Each row has a class, written after it.
[-13 -35   3  -8  67 -25  31 -50 -63 -20 -21  -2  27 -12   1   7 -68 -28
  -2 -16   7  29 -53  28 -13  10  17  33   1  46 -34 -33 -78  -7 -11] -> (162)
[ 12 -32 -42 -30  -6  20  -1  32 -11 -26 -11   5 -25 -23  36 -18   2 -24
 -26  24  12 -11  31  15 -21 -13  41 -29   2   4 -15  30  51 -51  30] -> (145)
[ 34 -50  10 -10  11  39 -42  55  79  20  -1  -1 -12 -14  38  -3  51   5
  -7   9 -11  34  45 -50  18  27  25   2  14   0 -18   7  58 -44  32] -> (145)
[ 45  11  32  12  -8  -7  -6 -10  34  50   6  12  25  11  13  52   1  15
  27 -11   6 -25   3 -10  28   5 -11 -12 -32 -13   9  16  27  54 -11] -> (130)
[ 26 -51  32  -8  24  33 -22  44   2   4  16  -4  15 -26  31  60   5  19
  22 -14  11  72  79  -8 -11  62  32  26   2  18 -28 -10  17  -9  17] -> (11)
[  0  -9  -7  -2  13   6   6 -21 -23 -40   8 -16  17 -13   4  -1 -14  -5
 -14  -6   7   1 -14  46 -19  12  16 -11  -3   3 -23 -13 -16  -4   8] -> (64)
[  1 -16 -48  28 -24  28 -45  11 -33  -8  52   4  37 -22 -50  12  36  38
  22   6  -1  82  58  11 -41  57 -58  30  25 -17  19   4  -9  17  30] -> (11)
[ -5  -6 -52 -11 -38  13 -27  23  28   1 -27 -20 -32   2  12 -59  37 -20
 -44  40 -12   3 -40 -34 -11 -37  25 -19  10 -16  22  29  16 -73  24] -> (145)
[ 63 -22  59  -7  -6  18 -19  69  91  29 -11 -12 -15  -2  55  62  37  47
  25  13  -6   0  49 -35  33   8  26 -16 -22 -30   2  22  87  -2  18] -> (88)
[  8   8  -7   8  26 -42  10 -26 -30   1  -5 -18  25   5   9  -1 -38  -8
  11 -24   1  15 -16   6  18  15  -6   7 -34   9   5 -17 -49  22  -4] -> (34)
[ -3   4 -72  11 -33 -10 -34 -12 -43 -16 -25 -38   6   2 -16 -48   8  -4
 -13  -3  -4  41 -21 -27 -32  -8  12 -17   2 -13  94  31 -42  -6  14] -> (130)
[ 10   5  19  15  16  -9  -7 -12  -3  13  31  22  47   3  -5  38  -6  29
  45  -7   4  13  -5  15  15  31 -39  15  -6  -6 -16  -7  -3  45  -5] -> (88)
[ -5 -35  35  -7  54  23 -16  33  -5 -19  20  -5  33 -30  62  19  -9   7
  28 -21  12  53  56   3 -10  51  64  25   5  34 -45 -22  25 -12  10] -> (88)
[  7  -9  14   9  20  28 -15  -7  -4 -13  22  25  34 -13  11  13   6   0
  -9   3   5   8 -14  33 -33  26   6  30   7  21 -53 -30   6  -4   4] -> (64)
[ 29   0  53   1  38  -3  10 -17  14   3  20  30  41  -6  19  63 -21  -6
  13 -17  17 -19 -11  47  21  26 -35  11 -30  13 -59 -25   5  52  -5] -> (64)
[ 40  -7  42  -1  19  20  -2 -14   3   7  22  36  29  -6  22  57 -15  10
  16 -16  12  12  12  48 -18  41  -6  35 -15  17 -73 -20   3  31 -10] -> (64)
[ -2  10  20   0  15 -27  24 -31 -29 -11  -4 -13  21  12   6  10 -29  12
   7   1   5 -20 -53  23   6 -14  25 -12 -10   6 -25 -12 -26  -3 -22] -> (88)
[ 24 -20  21  -6 -21  19  -3  89  89  15 -50 -33 -35 -11  38  38  48   5
 -27  66 -10 -37  25 -61  20 -54  37 -12 -10 -35   5  26  98 -61  44] -> (11)
[-15  56 -34  18 -16 -37  23 -90 -85   7  -7  25  43  34 -31   0 -50 -29
   7  -3   2 -10 -99  19 -16 -10 -52  21 -28   0 -17  -1 -85  43 -39] -> (71)
[ 38 -40  34 -20  59 -22  12  45  22  -9 -33 -39  -9 -14  74  30 -31 -10
  12 -26   4  10  60 -19  51  21  61 -12 -34  23   2  -6  27  -9  25] -> (34)
[-15 -33 -13 -23  31   6  -7  20  25 -15 -36 -17 -14 -10  34 -33  -1 -41
 -28  16  -2   3 -35 -33  20 -16  61 -10  12  21 -19  -5  -6 -72  18] -> (145)
[ 26 -31  21 -14  19  11  -6  48  -9 -28  20   5  16 -41  71  44  -5  10
  17   3  22  24  70  42 -13  36  40 -11 -20   1 -28  14  72  -1  35] -> (88)
[  5 -42  -2   9  32  -2 -25 -13 -24 -23   5  -7  29 -23  -6   4  -4  -2
  16 -23   1  48   4  -3   5  32  13   1  14  22  38 -14 -37   3   2] -> (130)
[ -9   4  48 -11  47 -31  44 -16 -16 -20 -41  21   7   8  10  37 -43 -10
  11  23  12 -65 -85  -4  15 -55   8   7 -15  18 -38 -32 -27 -15 -34] -> (88)
[ -33   19  -55   19  -23  -30   22  -85  -55  -15  -12   11   -7   14
  -50  -51   -7  -12  -43   59  -28  -16 -114   38  -43  -63  -30   29
   20    3  -16   -4  -37  -43  -17] -> (162)
[ 22 -20  45   4  46  -7  23 -18 -16  -4   2  33  39 -15  22  63 -25 -22
  23   2   4 -11  -2  20  28  20  -2  11 -24  22 -69 -18  14  22 -13] -> (71)
[ 31   7  31  -2  15 -20  26 -58  -4  48 -16  13  10  31   7  34 -44   8
   2 -15  -3   0 -55   9 -10   1  -2  40 -29  20 -48 -12 -47  26 -35] -> (162)
[ 33 -16  65 -20  23  -9  18  49  51   2 -44  -6  -9   0  39  55   7  13
  10  16   3 -45   0 -40  31 -40  22 -14 -22 -11  -8   1  49  -7 -13] -> (88)
[-25  33  14  15 -10 -13   7 -23  -8  25 -10  13  15  24 -24  20  -1  -5
 -14  34  -5 -26 -76 -12  -7 -37 -16  22 -11   0 -41 -18 -33 -10 -26] -> (11)
[ 32 -24 -22  -4   6   4   4 -17 -32   6  19  -2  18 -19  27  18 -24  10
  -1 -13   8  46  45  53 -47  32  13  20 -22   6 -22  18  11  24  19] -> (162)
[  6  -1  26  18  27   5 -16 -34  -3   1   6  26  29   0  10  16  -3  -1
   2  -1  -1  -3 -31  12 -11   9  36  21  -3  35 -35 -28 -15  -1 -21] -> (130)
[ 39  -6  31 -16  -3   7   2  44  27   8  -4  -7  -6  -4  74  40   1  21
  14   3  13  -2  47   4   1  18  57 -11 -25 -10 -27  22  72  -1  19] -> (88)
[ 10  -4  61  -5  36 -18  14  -9  12  33 -31  -4  14  24   0  62 -31   2
  16 -13   5   8 -42 -45  34  -1  -4  31 -14  21 -32 -30 -62   9 -32] -> (11)
[ 44 -15  24 -11  -2  27  -9  28  14 -10   3  12   2 -18  48  40   5   2
  -9   4  13   3  39  35 -23  28  26  -2 -22   2 -47   5  57   2  19] -> (64)
[ 32 -10 -23   7 -29   5 -11  17   7 -17   9 -31 -23 -10  11 -12  18  28
 -12  17 -19  -2  46  27  -1   8  36 -36 -12 -28  13  11  52 -37  27] -> (34)
[ 40 -16 -17 -24 -18  25   6  17   3  10   9  24 -16  -5  33  10  13   3
  -6  14  10 -14  33  17 -32   1  13  -4  -1  -8 -44  26  51 -16   9] -> (145)
[ 17  -4   5  -4   8 -25  19   9   8 -21 -19 -41 -22  -7  35  -2 -20  -4
 -14  11  -5 -36  14  21  34 -16  57 -41 -30  -7 -10  -2  36 -32  17] -> (34)
[ 53  -2  36 -30   1   4  23  19  59  41 -25  29 -23  16  41  47   5  -7
  -6  17   6 -67 -10 -16  24 -35   3 -13 -28  -9 -49  17  51  -2 -13] -> (145)
[ 10   2   6   5 -29   7 -17  39  37  28 -24 -22  -9   3   5  20  37  10
 -18  38 -10   3   2 -47  -4 -28  10   1  -8 -24   5  14  30 -30  11] -> (11)
[ 25  29  10   6 -31  19  -3  26  52  24  10  10   4  -5  28  19  25  -7
 -17  31   7 -54  12  18  -3 -10  -2 -11 -27 -29 -41  16  88  13  26] -> (64)
[ 40   0  22  -3   4  16   2 -17  42  49  22  55  13  18 -15  39  13  11
  25   4  -3 -30  -8  -7  17  10 -49  20  -6  -3 -59  -4  17  24 -22] -> (145)
[ 22  -1 -30  -9 -27  12  -3  -7   4  14 -15  30 -17  17 -31 -10  26   3
 -13  38 -13 -25 -51 -14 -24 -34 -29   6  13 -14 -14  12  -6 -34 -13] -> (145)
[ 18 -17 -32  -7  -6  22 -17 -14 -64 -32  18  -3  25 -17  26  -7 -22   1
 -12 -28  17  66  28  54 -69  49  31  22  -7  22 -17   2 -30   6  11] -> (64)
[ 13 -23 -11  18  -8  15 -21 -13 -27 -32  -4  30  10 -14 -22  14  28   2
   2  35 -22  32 -20   6 -22  10 -15  23  14   6 -17  -8   3 -28  -9] -> (71)
[  5   8 -63   4 -35   7 -15  -1 -57 -50  16  -2  16 -25   5 -15   3  -9
 -26  21  11  20   5  75 -55   9 -16 -14 -10 -16  10  30  19   4  40] -> (64)
[ -1  13  -5  -6 -10 -25  23  18 -23 -28 -11   3   3 -13  40  17 -12  -8
  -6  43  14 -43 -26  45  -3 -34  19 -29 -23 -20 -20  24  53 -11  19] -> (88)
[ 11 -38  68 -21  48  12   0  80  68  -3 -29 -19  -5 -20  91  41   6   0
  17   4   9  -7  53 -48  43  12  89 -12 -22  16 -38  -4  90 -22  19] -> (88)
[ 10  12 -20  13   4   0 -12 -36 -38   8  29  13  59   4 -26  12 -15   3
  18 -32  11  34 -17  26 -23  46 -55  24 -11   3  -3 -10 -53  64  -5] -> (64)
[ 26 -63  29 -20  39  31 -15  70  18 -49  -1 -17   2 -58  64  36   2  -9
  -5  -4  16  33  95  32   7  39  45 -17  -1  13 -28   4  76 -17  50] -> (64)
[ 15 -16  24  31   8  30 -26 -17  -5   2  51  59  40   1 -38  38  28  60
  41  21 -13  22 -39  29 -23  40 -40  46  27   4 -37 -36  -8  -1 -14] -> (88)
[ 15 -23 -20   9  13  -1 -19 -11 -36  -2  16  -6  44 -14  14  13  -8 -13
  22 -30   3  66  43  -9   5  56 -12   8 -17  11  16  10 -12  38   9] -> (71)
[-37 -16 -41  12  -2  21 -21   4 -73 -65  22 -33  12 -35 -22 -14  -6   9
 -21  19   7  47  27  54 -50  16  27 -10  23   8 -13  -8 -18 -51  31] -> (11)
[ 38 -26  -3   4  -5  21 -30  58  49   7 -12 -32 -18 -13  45  -3  37  26
   1  12 -25  34  75 -34  -1  24  57   8  -5 -12   2   5  70 -43  34] -> (34)
[ 17  25 -11  15 -25 -31   8 -10  25  16 -42 -13 -19  29 -43  -7  17  16
  -2  37 -33 -45 -66 -45  27 -59 -42   4 -11 -28  35  -6 -12 -18 -19] -> (34)
[ -18   11   14   10   50  -50   37  -79  -61  -16    4   13   27   16
  -22    0  -67   -8   11  -18    3  -23  -87   48   22   -1    8   14
  -16   33  -48  -60 -104    7  -45] -> (34)
[ 18  31  -8  -7 -15 -49  32   5   1  -1 -53 -27 -28   9  28   1 -31 -24
 -24  33  -6 -62 -40   5  33 -59  17 -32 -48 -26   7  17  20 -26  10] -> (34)
[ 26 -13   7   8  -8  24 -12  33  40  11  -6   7   5 -12  42  20  34  -8
  -4  28 -12 -10  42 -25   9   6  34  -1 -15  -8 -30  16  88 -12  20] -> (71)
[ 51 -19  17  12 -33  26 -44  40  84  50  -5 -14  -5  -4  28  14  66  31
   0  12 -16   7  41 -56   5  -1  38 -11  -8 -26  35  25  70  -3  11] -> (130)
[ 21 -11  38 -11  31 -14   3  24  22  20  -9 -19  27   4  38  43 -18  11
  36 -29  11  17   8 -30  36  22   5   1 -22  -5  14   4  -5  34   2] -> (88)
[  9 -21 -55  20 -24  25 -20 -15 -36  -8  45  21  23 -27 -30  -4  19  27
  -4  24 -10  38  30  66 -59  31 -35  20  15 -18  -9  16  32   9  30] -> (162)
[  2  -9  36  17  -3  -7   0  -2  31   5 -21  15   0   3 -52  44  21  17
  -5  55 -17 -27 -63 -24  29 -42 -42   7  14 -17 -20 -26  -7 -35 -15] -> (11)
[ 16 -11   7 -10  -6  13   5  18 -23   0   8   0   4 -11  39  45 -15   6
  -5   7  17  13  47  29 -26  12  43   1 -22   4 -41  10  25  -7  13] -> (11)
[-15  22 -43  28 -27 -12 -23 -44 -56  30  34   3  47  20 -73   5   4  24
  22 -12   0  61 -35 -12 -25  25 -90  36   2 -12  35  -3 -93  48 -17] -> (11)
[ -1 -18 -41  -9  -9   6  -3  -7 -27  -5 -21 -24 -11  -6  32 -33 -11 -10
 -40  13  -6  38  -6  14 -60  -7  58  20  -4  11  -7  16  -2 -38  16] -> (162)
